Below is a small trained network, with its code and all its weights. Each question gives an input and a class and asks what happens when units are switched off, that is, made to give their printed mean instead of their output.

import numpy as np


def w(rows, s, z=0):
    codes = np.array(rows[::2]) - 128.0
    scale = np.full(codes.shape[1], s)
    scale[-1] = z or s
    return codes * scale


def norm(h):
    return h / np.sqrt((h * h).mean(-1, keepdims=True) + 1e-5)


def f(y):
    return y / 2 * (1 + np.tanh(0.7978845608 * (y + 0.044715 * y**3)))


def log_softmax(a):
    a = a - a.max(-1, keepdims=True)
    return a - np.log(np.exp(a).sum(-1, keepdims=True))


def net(x, mask):
    res = np.array(x, float).reshape(1, 3) / 4 @ E
    u = 0
    for l in range(4):
        y = f(norm(res) @ A[l][:, :-1].T + A[l][:, -1])
        res = res + np.where(mask[u : u + 3], y, B[l][:, -1]) @ B[l][:, :-1]
        u += 3
    return log_softmax(norm(res)[-1] @ U[:, :-1].T + U[:, -1])


A, B = {}, {}
E = w([
[183,12,215,92,79,63,198,114,122,199,126,168],'x0',
[171,86,122,32,175,165,108,51,32,175,75,171],'x1',
[193,165,75,123,116,96,172,148,103,252,105,218],'x2',
],0.004)
A[0] = w([
[144,140,148,45,165,152,117,71,83,162,159,168,14],'0.n1',
[183,137,114,117,144,135,152,109,109,187,139,138,8],'0.n2',
[137,170,48,49,252,239,19,106,30,140,52,139,44],'0.n3',
],0.0029,0.0011)
B[0] = w([
[139,165,84,145,67,111,162,142,149,160,62,83,151],'0.n1',
[77,82,60,171,81,139,78,189,162,250,120,186,133],'0.n2',
[41,212,57,42,173,254,29,41,67,146,119,160,254],'0.n3',
],0.0033,0.0036)
A[1] = w([
[216,11,183,73,124,37,234,78,35,214,123,227,6],'1.n1',
[99,116,157,186,47,105,133,235,194,115,152,89,30],'1.n2',
[49,254,55,236,78,129,127,201,174,105,200,122,43],'1.n3',
],0.0025,0.0021)
B[1] = w([
[254,151,135,108,130,176,219,174,196,132,62,82,252],'1.n1',
[161,171,26,134,169,126,82,82,104,150,125,100,171],'1.n2',
[157,133,148,162,181,83,210,91,155,109,101,117,232],'1.n3',
],0.0054,0.0024)
A[2] = w([
[34,167,119,104,146,238,38,129,118,60,125,95,6],'2.n1',
[164,34,169,40,40,99,154,152,93,254,87,188,67],'2.n2',
[154,41,172,99,96,143,73,130,74,164,90,156,20],'2.n3',
],0.0035,0.0025)
B[2] = w([
[189,89,166,126,191,183,204,215,109,146,168,197,252],'2.n1',
[223,174,161,91,155,207,207,149,220,164,2,24,249],'2.n2',
[152,246,118,195,183,108,162,99,180,107,108,143,128],'2.n3',
],0.0042,0.0028)
A[3] = w([
[23,136,137,148,118,152,44,158,156,84,171,98,5],'3.n1',
[180,136,111,153,105,75,183,167,116,254,125,241,97],'3.n2',
[113,165,55,78,133,165,45,59,8,161,78,210,137],'3.n3',
],0.0056,0.0011)
B[3] = w([
[155,134,129,97,103,110,99,118,104,213,116,185,186],'3.n1',
[97,95,97,110,97,158,133,137,76,126,118,176,214],'3.n2',
[72,158,59,73,195,115,173,44,65,193,143,1,254],'3.n3',
],0.0085,0.0059)
U = w([
[64,90,46,175,48,104,168,177,75,118,135,233,78],'0',
[134,45,206,106,109,130,139,103,159,21,103,61,3],'1',
[65,150,48,69,201,163,143,74,48,167,128,69,233],'2',
[254,92,131,82,69,159,214,157,158,213,46,137,179],'3',
[127,223,85,217,159,49,120,154,214,92,162,113,172],'4',
[116,150,188,105,193,213,40,177,95,79,169,220,58],'5',
[121,58,202,132,25,49,16,115,144,140,208,138,105],'6',
],0.0088,0.0025)

Each question gives the input, the list of numbers given to net, and the class t.
The units are the neurons (one row each of A and B). Each row of codes is followed by its name. A weight is (code - 128) times the scale printed after its matrix; where a second scale follows, it is the last column's (A, B and U).
mask holds one flag per neuron, layer by layer. A switched-off neuron (its flag False) gives its mean, the last column of its row in B, instead of its output. The means were averaged over made-up inputs and are rounded, as every weight is.
A unit's drop is (log p(t) with every unit on - log p(t) with that unit switched off) / (log p(t) with every unit on - log p(t) with every unit switched off).
The circuit of an input: a set's keep is (log p(t) with only the set's units on - log p(t) with every unit switched off) / (log p(t) with every unit on - log p(t) with every unit switched off). Starting from all 12 units, units are removed one at a time, each time the one whose removal leaves the highest keep (on an exact tie, the one counted first), for as long as the keep stays at least 0.8.
units of the circuit, in order: the units of the circuit, biggest drop first
unit that matters most: the unit with the biggest drop
top k neurons: the k neurons with the biggest drops, biggest first
k most important neurons of layer l: the k neurons of layer l with the biggest drops, biggest first
drop when u is switched off: that unit's drop, to one decimal
input [-5,-6,-1], class 4: units of the circuit, in order : (3.n3)
input [-1,-2,5], class 0: units of the circuit, in order : (3.n2; 3.n3)
input [-6,-2,2], class 4: units of the circuit, in order : (1.n3; 3.n3)
input [3,-7,-5], class 6: units of the circuit, in order : (3.n3; 3.n1; 1.n1)
input [-5,0,-3], class 5: units of the circuit, in order : (2.n1; 3.n3)
input [4,-7,-4], class 6: top 4 neurons : (3.n3; 1.n1; 3.n1; 2.n2)
input [8,-4,-7], class 6: units of the circuit, in order : (3.n3; 2.n2; 1.n1)
input [1,-1,-6], class 6: top 2 neurons : (3.n3; 0.n3)
input [1,1,-6], class 6: top 3 neurons : (3.n3; 0.n3; 2.n2)
input [-4,-3,7], class 0: units of the circuit, in order : (0.n3; 3.n3; 3.n2)
input [2,-5,-5], class 6: top 2 neurons : (3.n3; 3.n1)
input [0,-2,-3], class 6: units of the circuit, in order : (3.n3; 1.n1; 2.n2; 3.n1)
input [-1,-5,7], class 0: top 2 neurons : (3.n2; 3.n3)
input [3,-8,6], class 0: unit that matters most : 3.n2
input [1,-3,-3], class 6: top 2 neurons : (3.n3; 1.n1)
input [1,-4,-6], class 6: top 2 neurons : (3.n3; 3.n1)
input [-5,-4,-6], class 4: top 3 neurons : (0.n3; 3.n3; 1.n3)
input [-1,-1,2], class 0: top 3 neurons : (0.n3; 1.n3; 3.n3)
input [1,-4,5], class 0: top 2 neurons : (3.n2; 3.n3)
input [-7,-5,0], class 4: unit that matters most : 3.n3
input [2,-8,-2], class 4: 2 most important neurons of layer 1 : (1.n3; 1.n2)
input [3,4,-5], class 1: top 2 neurons : (3.n3; 3.n1)
input [4,7,0], class 3: drop when 3.n3 is switched off : 0.1
input [3,4,-2], class 3: drop when 3.n3 is switched off : 0.1
